Below is a small trained network, with its code and all its weights. Each question gives an input and a class and asks what happens when units are switched off, that is, made to give their printed mean instead of their output.

import numpy as np


def w(rows, s, z=0):
    codes = np.array(rows[::2]) - 128.0
    scale = np.full(codes.shape[1], s)
    scale[-1] = z or s
    return codes * scale


def norm(h):
    return h / np.sqrt((h * h).mean(-1, keepdims=True) + 1e-5)


def f(y):
    return np.maximum(y, 0)


def log_softmax(a):
    a = a - a.max(-1, keepdims=True)
    return a - np.log(np.exp(a).sum(-1, keepdims=True))


def net(x, mask):
    res = np.array(x, float).reshape(1, 5) / 4 @ E
    u = 0
    for l in range(3):
        y = f(norm(res) @ A[l][:, :-1].T + A[l][:, -1])
        res = res + np.where(mask[u : u + 8], y, B[l][:, -1]) @ B[l][:, :-1]
        u += 8
    return log_softmax(norm(res)[-1] @ U[:, :-1].T + U[:, -1])


A, B = {}, {}
E = w([
[93,91,125,151,30,116,205,124],'x0',
[48,137,43,103,113,188,125,148],'x1',
[62,173,112,111,28,144,106,174],'x2',
[109,134,235,152,111,109,105,208],'x3',
[245,178,65,76,170,157,129,125],'x4',
],0.012)
A[0] = w([
[157,134,173,178,181,254,137,105,87],'0.n1',
[118,232,61,49,131,167,25,195,3],'0.n2',
[202,123,44,97,156,138,188,62,7],'0.n3',
[202,98,192,114,252,94,101,112,22],'0.n4',
[152,116,179,160,71,58,110,188,74],'0.n5',
[141,101,194,113,87,90,155,103,64],'0.n6',
[113,227,115,104,122,127,116,157,54],'0.n7',
[176,83,203,140,63,95,173,196,78],'0.n8',
],0.007,0.0074)
B[0] = w([
[125,181,152,110,106,67,108,63,168],'0.n1',
[113,197,63,118,89,224,63,197,210],'0.n2',
[125,88,128,100,130,170,199,82,212],'0.n3',
[115,103,203,202,255,84,36,115,252],'0.n4',
[170,115,139,166,78,149,201,146,198],'0.n5',
[125,140,176,82,108,150,110,147,164],'0.n6',
[117,104,106,99,108,148,86,142,156],'0.n7',
[140,189,182,124,75,89,147,90,213],'0.n8',
],0.0097,0.004)
A[1] = w([
[201,132,109,155,138,94,109,161,57],'1.n1',
[2,36,142,131,84,114,138,89,2],'1.n2',
[228,146,31,102,172,146,194,35,75],'1.n3',
[87,144,125,102,135,120,123,154,118],'1.n4',
[155,122,124,138,192,96,125,138,91],'1.n5',
[208,70,52,116,117,179,141,74,5],'1.n6',
[163,176,37,89,141,136,102,183,101],'1.n7',
[217,83,19,99,119,135,146,31,6],'1.n8',
],0.0092,0.0076)
B[1] = w([
[106,95,143,166,180,190,115,120,145],'1.n1',
[13,105,108,113,214,35,101,185,199],'1.n2',
[170,50,163,32,41,176,243,55,255],'1.n3',
[133,194,117,209,127,185,163,105,158],'1.n4',
[144,142,117,165,118,78,104,71,178],'1.n5',
[121,50,227,43,107,57,232,122,179],'1.n6',
[144,136,129,85,76,254,116,163,204],'1.n7',
[102,54,186,4,129,131,178,69,208],'1.n8',
],0.0078,0.0061)
A[2] = w([
[144,111,102,177,125,134,118,128,84],'2.n1',
[185,111,142,97,230,119,108,97,102],'2.n2',
[234,122,124,152,243,116,47,114,125],'2.n3',
[183,103,75,102,127,107,178,118,66],'2.n4',
[118,128,19,84,172,157,73,129,128],'2.n5',
[24,93,49,195,98,118,149,156,3],'2.n6',
[57,132,143,169,84,108,173,125,64],'2.n7',
[7,119,74,105,147,120,72,127,119],'2.n8',
],0.011,0.0069)
B[2] = w([
[138,109,116,144,123,153,112,143,128],'2.n1',
[149,124,139,221,168,146,114,54,220],'2.n2',
[187,125,20,205,153,88,71,51,254],'2.n3',
[95,100,155,101,154,146,136,58,165],'2.n4',
[169,160,183,155,85,178,125,153,191],'2.n5',
[86,96,97,95,250,59,107,101,198],'2.n6',
[92,154,143,112,156,80,133,138,192],'2.n7',
[135,100,45,100,154,131,109,161,227],'2.n8',
],0.012,0.0078)
U = w([
[163,67,127,33,122,158,216,31,4],'0',
[7,95,70,102,199,38,117,173,99],'1',
[124,156,238,194,43,30,173,183,191],'2',
[161,188,49,98,88,216,63,217,213],'3',
[223,132,137,247,225,95,72,39,155],'4',
],0.016,0.0016)

Each question gives the input, the list of numbers given to net, and the class t.
The units are the neurons (one row each of A and B). Each row of codes is followed by its name. A weight is (code - 128) times the scale printed after its matrix; where a second scale follows, it is the last column's (A, B and U).
mask holds one flag per neuron, layer by layer. A switched-off neuron (its flag False) gives its mean, the last column of its row in B, instead of its output. The means were averaged over made-up inputs and are rounded, as every weight is.
A unit's drop is (log p(t) with every unit on - log p(t) with that unit switched off) / (log p(t) with every unit on - log p(t) with every unit switched off).
The circuit of an input: a set's keep is (log p(t) with only the set's units on - log p(t) with every unit switched off) / (log p(t) with every unit on - log p(t) with every unit switched off). Starting from the 12 units with the biggest drops (on a tie, the unit counted first), units are removed one at a time, each time the one whose removal leaves the highest keep (on an exact tie, the one counted first), for as long as the keep stays at least 0.8.
units of the circuit, in order: the units of the circuit, biggest drop first
k most important neurons: the k neurons with the biggest drops, biggest first
top k neurons in layer l: the k neurons of layer l with the biggest drops, biggest first
drop of u: that unit's drop, to one decimal
input [0,-2,1,1,-8], class 1: units of the circuit, in order : 1.n2
input [0,-1,-3,7,-1], class 2: top 2 neurons in layer 0 : 0.n8; 0.n5
input [6,-1,8,5,-7], class 1: 2 most important neurons : 1.n2; 2.n6
input [-6,6,-6,-7,-6], class 0: 2 most important neurons : 0.n4; 1.n3
input [1,-4,-5,-3,8], class 0: 2 most important neurons : 1.n3; 0.n3
input [0,8,5,-8,-3], class 3: 2 most important neurons : 2.n5; 1.n7
input [7,2,-3,4,5], class 2: units of the circuit, in order : 0.n8; 2.n8; 2.n3
input [-7,0,3,7,8], class 3: 2 most important neurons : 0.n2; 1.n7
input [-2,3,1,0,8], class 3: 2 most important neurons : 0.n2; 1.n7
input [-8,2,1,-5,6], class 0: 2 most important neurons : 1.n3; 0.n3
input [2,-1,-6,-5,2], class 0: drop of 0.n7 : 0.0
input [7,1,8,2,-8], class 1: drop of 2.n6 : 0.1
input [-7,1,2,-3,3], class 3: drop of 0.n2 : 0.6
input [1,-6,-1,-5,2], class 0: units of the circuit, in order : 1.n3
